[[120 149 152 101]
 [138 120 126 128]
 [114 145 153 109]
 [115 145 153 112]]
->
[[120 126]
 [145 153]]

[[128 127 120]
 [120 127 129]
 [133 121 157]
 [128 140 101]]
->
[[127 129]
 [121 157]]

[[132 134 122 133]
 [119 136 136 132]
 [141 115 120 151]
 [131 124 130 119]]
->
[[136 136]
 [115 120]]

[[113 102 139]
 [105 120 105]
 [126 144 121]
 [151 109 103]
 [141 114 139]]
->
[[120 105]
 [144 121]]

[[142 124 125 150 130]
 [107 119 144 117 129]
 [118 127 129 120 133]]
->
[[119 144]
 [127 129]]

[[156 155 144 102]
 [121 101 141 156]
 [128 103 116 145]
 [106 150 127 158]]
->
[[101 141]
 [103 116]]

[[121 148 154 136]
 [111  99 103 152]
 [105 101 104 146]
 [123 132 133 135]
 [124 133 110 127]]
->
[[ 99 103]
 [101 104]]

[[124  99 125 133]
 [114 133 135 144]
 [110 115 132 147]
 [137 152 130 120]]
->
[[133 135]
 [115 132]]

[[138 128 120 133]
 [129 127 106 145]
 [121 122 135 117]
 [119 129 137 108]
 [127 117 129 149]]
->
[[127 106]
 [122 135]]
---
[[131 125 122 107]
 [129 126 124 116]
 [131 125 122 108]
 [130 126 126 120]
 [131 126 123 112]]
->
[131 126 122 120]

[[128 111 128]
 [133 120 117]
 [132 117 120]
 [154 133 104]
 [123 138 119]]
->
[128 120 120]

[[143 100]
 [126 121]]
->
[143 121]

[[133 131 133]
 [134 131 114]
 [130 124 154]
 [133 130 135]]
->
[133 131 154]

[[132 127 146 128]
 [133 124 130 148]
 [108 114 153 117]
 [153 121 114 145]]
->
[132 124 153 145]

[[112 135 118 125 134]
 [105 135 123 122 126]
 [113 128 113 125 125]
 [115 139 140 149 134]]
->
[112 135 113 149]
---
[[132 135 123 132 128 134 120 124 127 131 137 118 128 134 134]
 [122 107 123 128 133 131 130 124 127 123 121 128 127 121 124]]
->
[[132 122]
 [135 107]
 [123 123]
 [132 128]
 [128 133]
 [134 131]
 [120 130]
 [124 124]
 [127 127]
 [131 123]
 [137 121]
 [118 128]
 [128 127]
 [134 121]
 [134 124]]

[[136 152 102 155 141]
 [109 103  99 104 106]
 [124 116 129 147 151]]
->
[[136 109 124]
 [152 103 116]
 [102  99 129]
 [155 104 147]
 [141 106 151]]

[[133 115 113 117 113 118 122 111]
 [127 119 122 120 122 134 135 121]
 [133 127 115 109 111 103 113 120]
 [108 132 118 129 140 129 122 118]]
->
[[133 127 133 108]
 [115 119 127 132]
 [113 122 115 118]
 [117 120 109 129]
 [113 122 111 140]
 [118 134 103 129]
 [122 135 113 122]
 [111 121 120 118]]

[[124 109 136 144 136 137 130 132 127 131 118 106  99 132 126]
 [115 131 120 125 130 133 131 131 119 123 122 126 121 128 140]
 [140 125 136 145 129 127 130 129 130 137 125 137 119 125 126]
 [113 127 121 122 134 128 131 125 122 130 123 129 127 131 135]]
->
[[124 115 140 113]
 [109 131 125 127]
 [136 120 136 121]
 [144 125 145 122]
 [136 130 129 134]
 [137 133 127 128]
 [130 131 130 131]
 [132 131 129 125]
 [127 119 130 122]
 [131 123 137 130]
 [118 122 125 123]
 [106 126 137 129]
 [ 99 121 119 127]
 [132 128 125 131]
 [126 140 126 135]]

[[136 106 120 125 108 123 104 129 121 128 119 119 131 118 112 129]
 [132 127 110 137 119 118 127 133 119 133 117 115 143 128 112 132]
 [119 123 137 118 128 131 126 122 131 125 132 137 118 127 131 126]]
->
[[136 132 119]
 [106 127 123]
 [120 110 137]
 [125 137 118]
 [108 119 128]
 [123 118 131]
 [104 127 126]
 [129 133 122]
 [121 119 131]
 [128 133 125]
 [119 117 132]
 [119 115 137]
 [131 143 118]
 [118 128 127]
 [112 112 131]
 [129 132 126]]

[[135 135 130 133 137 119 138 149 123 126 139 148 143]
 [119 121 152 140 113 138 108 131 141 141 147 137 119]
 [139 137 138 140 136 118 139 152 124 123 148 155 144]
 [118 121 138 129 116 142 112 116 139 138 127 117 114]
 [127 127 149 140 122 145 119 127 145 143 141 131 123]]
->
[[135 119 139 118 127]
 [135 121 137 121 127]
 [130 152 138 138 149]
 [133 140 140 129 140]
 [137 113 136 116 122]
 [119 138 118 142 145]
 [138 108 139 112 119]
 [149 131 152 116 127]
 [123 141 124 139 145]
 [126 141 123 138 143]
 [139 147 148 127 141]
 [148 137 155 117 131]
 [143 119 144 114 123]]
